Below are the code and all the weights of a small trained network. Each question names an input and a target symbol and asks about switching units off, where a switched-off unit gives its printed mean instead of its output.

import numpy as np


def w(rows, s, z=0):
    codes = np.array(rows[::2]) - 128.0
    scale = np.full(codes.shape[1], s)
    scale[-1] = z or s
    return codes * scale


def norm(h):
    return h / np.sqrt((h * h).mean(-1, keepdims=True) + 1e-5)


def f(y):
    return y / 2 * (1 + np.tanh(0.7978845608 * (y + 0.044715 * y**3)))


def softmax(a):
    e = np.exp(a - a.max(-1, keepdims=True))
    return e / e.sum(-1, keepdims=True)


def log_softmax(a):
    a = a - a.max(-1, keepdims=True)
    return a - np.log(np.exp(a).sum(-1, keepdims=True))


def net(x, mask):
    ids = ['ΔΛΞΩγεζμτ'.index(c) for c in x.split()]
    T = len(ids)
    res = E[ids] + P[:T]
    u = 0
    for l in range(3):
        q, k, v = (norm(res) @ M[l].T for M in (Q, K, V))
        z = softmax(np.where(np.tri(T) > 0, q @ k.T / 3**0.5, -1e9)) @ v
        res = res + np.where(mask[u], z, O[l][:, -1]) @ O[l][:, :-1]
        u += 1
        y = f(norm(res) @ A[l][:, :-1].T + A[l][:, -1])
        res = res + np.where(mask[u : u + 4], y, B[l][:, -1]) @ B[l][:, :-1]
        u += 4
    return log_softmax(norm(res)[-1] @ U[:, :-1].T + U[:, -1])


Q, K, V, O, A, B = {}, {}, {}, {}, {}, {}
E = w([
[94,112,80],'Δ',
[113,180,89],'Λ',
[135,108,4],'Ξ',
[109,102,103],'Ω',
[72,110,142],'γ',
[78,102,189],'ε',
[200,115,214],'ζ',
[86,143,238],'μ',
[171,108,199],'τ',
],0.015)
P = w([
[142,124,130],'0',
[72,82,168],'1',
[114,159,127],'2',
[53,63,137],'3',
[159,130,157],'4',
[97,172,153],'5',
[160,9,176],'6',
[108,179,138],'7',
[156,122,168],'8',
[129,178,119],'9',
[170,120,126],'10',
[87,133,155],'11',
[169,127,143],'12',
],0.014)
Q[0] = w([
[224,160,54],'L0H1',
[177,139,213],'L0H1',
[254,190,55],'L0H1',
],0.0064)
K[0] = w([
[212,123,198],'L0H1',
[143,255,123],'L0H1',
[70,216,83],'L0H1',
],0.0055)
V[0] = w([
[112,202,255],'L0H1',
[182,91,156],'L0H1',
[93,148,69],'L0H1',
],0.0088)
O[0] = w([
[135,104,4,124],'L0H1',
[105,155,141,6],'L0H1',
[166,118,137,215],'L0H1',
],0.013,0.0022)
A[0] = w([
[81,95,23,2],'L0N1',
[100,33,191,42],'L0N2',
[2,133,82,114],'L0N3',
[142,157,108,13],'L0N4',
],0.0074,0.00098)
B[0] = w([
[176,68,166,205],'L0N1',
[255,119,104,252],'L0N2',
[80,163,152,254],'L0N3',
[81,155,184,118],'L0N4',
],0.013,0.0025)
Q[1] = w([
[193,100,143],'L1H1',
[162,206,128],'L1H1',
[1,165,53],'L1H1',
],0.0064)
K[1] = w([
[34,213,87],'L1H1',
[119,34,64],'L1H1',
[2,89,150],'L1H1',
],0.009)
V[1] = w([
[147,207,111],'L1H1',
[148,112,2],'L1H1',
[47,158,134],'L1H1',
],0.0092)
O[1] = w([
[173,245,117,120],'L1H1',
[169,109,18,3],'L1H1',
[150,168,127,49],'L1H1',
],0.011,0.0023)
A[1] = w([
[156,22,194,70],'L1N1',
[20,2,137,247],'L1N2',
[101,182,155,64],'L1N3',
[195,44,103,145],'L1N4',
],0.0086,0.0016)
B[1] = w([
[37,166,39,204],'L1N1',
[178,180,79,254],'L1N2',
[161,96,45,146],'L1N3',
[255,95,217,209],'L1N4',
],0.0081,0.0044)
Q[2] = w([
[9,189,253],'L2H1',
[185,136,35],'L2H1',
[153,185,213],'L2H1',
],0.0056)
K[2] = w([
[195,128,169],'L2H1',
[46,255,112],'L2H1',
[69,73,37],'L2H1',
],0.0057)
V[2] = w([
[207,217,152],'L2H1',
[167,230,162],'L2H1',
[255,164,92],'L2H1',
],0.0096)
O[2] = w([
[242,212,125,252],'L2H1',
[245,196,165,253],'L2H1',
[159,150,2,194],'L2H1',
],0.0073,0.0024)
A[2] = w([
[70,145,105,107],'L2N1',
[201,240,155,253],'L2N2',
[200,144,180,157],'L2N3',
[193,2,93,150],'L2N4',
],0.0084,0.0056)
B[2] = w([
[83,97,112,125],'L2N1',
[152,67,171,248],'L2N2',
[148,2,42,179],'L2N3',
[209,69,145,163],'L2N4',
],0.0085,0.011)
U = w([
[119,136,172,99],'Δ',
[254,220,75,203],'Λ',
[130,151,152,4],'Ξ',
[130,154,194,189],'Ω',
[84,100,69,93],'γ',
[70,72,44,156],'ε',
[102,124,59,24],'ζ',
[98,99,46,43],'μ',
[75,103,62,81],'τ',
],0.0091,0.0043)

Each question gives the input, a string of symbols that net reads in full, and the target symbol t.
The units are the heads (3 rows each of Q, K, V and O) and the neurons (one row each of A and B). Each row of codes is followed by its name. A weight is (code - 128) times the scale printed after its matrix; where a second scale follows, it is the last column's (O, A, B and U).
mask holds one flag per unit, layer by layer, with each layer's heads first. A switched-off unit (its flag False) gives its mean, the last column of its rows in O or B, instead of its output. The means were averaged over made-up inputs and are rounded, as every weight is.
A unit's drop is (log p(t) with every unit on - log p(t) with that unit switched off) / (log p(t) with every unit on - log p(t) with every unit switched off).
The circuit of an input: a set's keep is (log p(t) with only the set's units on - log p(t) with every unit switched off) / (log p(t) with every unit on - log p(t) with every unit switched off). Starting from the 12 units with the biggest drops (on a tie, the unit counted first), units are removed one at a time, each time the one whose removal leaves the highest keep (on an exact tie, the one counted first), for as long as the keep stays at least 0.8.
circuit, biggest first: the units of the circuit, biggest drop first
unit that matters most: the unit with the biggest drop
k most important neurons: the k neurons with the biggest drops, biggest first
k most important neurons of layer l: the k neurons of layer l with the biggest drops, biggest first
drop of u: that unit's drop, to one decimal
input Λ γ Ω ζ, target Λ: circuit, biggest first	(L0N2; L1H1)
input Λ Λ Λ Λ, target Λ: circuit, biggest first	(L2H1)
input Λ τ Λ Ω Ξ Ω Ω μ ε μ, target Λ: circuit, biggest first	(L2H1; L1H1; L0N2; L1N4)
input Ω Δ ε τ Λ γ Ω Ω, target Ω: circuit, biggest first	(L0H1; L1H1)
input Λ Δ ε ε, target Λ: circuit, biggest first	(L0N2; L1H1; L2H1)
input ζ Ω τ γ τ Ω γ τ, target ε: 3 most important neurons	(L0N1; L0N2; L0N4)
input ε Λ Λ Ω ε Λ, target ε: circuit, biggest first	(L0H1; L2H1)
input ε Λ ε τ Ω, target ε: circuit, biggest first	(L0H1; L2H1)
input Λ Λ ε Ω, target Λ: 2 most important neurons	(L0N1; L0N2)
input Λ Λ ε Λ τ Λ γ γ, target Λ: 3 most important neurons	(L1N2; L0N1; L1N1)
input ε μ Ω Λ μ Λ τ μ γ γ, target ε: circuit, biggest first	(L0H1; L0N2)
input ε Ω τ, target ε: circuit, biggest first	(L2H1; L0H1)
input Ω ε Ω γ Λ ε ε Ξ, target Ω: circuit, biggest first	(L0H1; L1H1; L0N2; L2N3)
input Ω τ γ τ ε Δ τ Ω Ω Λ, target Ω: 4 most important neurons	(L2N3; L1N1; L0N1; L1N3)
input Λ Λ γ, target Λ: unit that matters most	L0H1
input Ω Δ ε γ Λ μ ε Λ γ Λ Ξ Ξ, target Ω: 3 most important neurons of layer 0	(L0N3; L0N2; L0N1)
input Λ Λ Δ Λ, target Λ: 2 most important neurons	(L0N1; L0N2)
input Λ ζ Δ ε Λ Ξ Ω, target Λ: 2 most important neurons	(L0N2; L1N2)
input Λ Ω Δ Ξ, target Λ: 2 most important neurons of layer 0	(L0N1; L0N4)
input Λ Ω Δ Λ ε Ω Λ Λ ζ Ω Λ Δ, target Λ: unit that matters most	L2H1
input Λ ε Λ ζ, target Λ: 3 most important neurons	(L0N2; L1N2; L0N1)
input Ω Λ ε μ τ Ω Λ Λ Λ τ γ Δ, target Ω: 2 most important neurons	(L2N3; L0N1)
input Λ γ Δ Δ, target Λ: 2 most important neurons	(L0N2; L1N2)
input ε γ ε, target ε: drop of L0N4	0.0
input ε τ Δ, target ε: drop of L0N2	0.1
input Ω Ω Ω Λ ε Ω Λ Δ, target Ω: drop of L0H1	1.0
input Ω γ ε Λ μ Δ Λ Λ ε Ω, target Ω: drop of L0N2	0.2
input ε μ ε τ Δ, target ε: most important neuron	(L0N2)
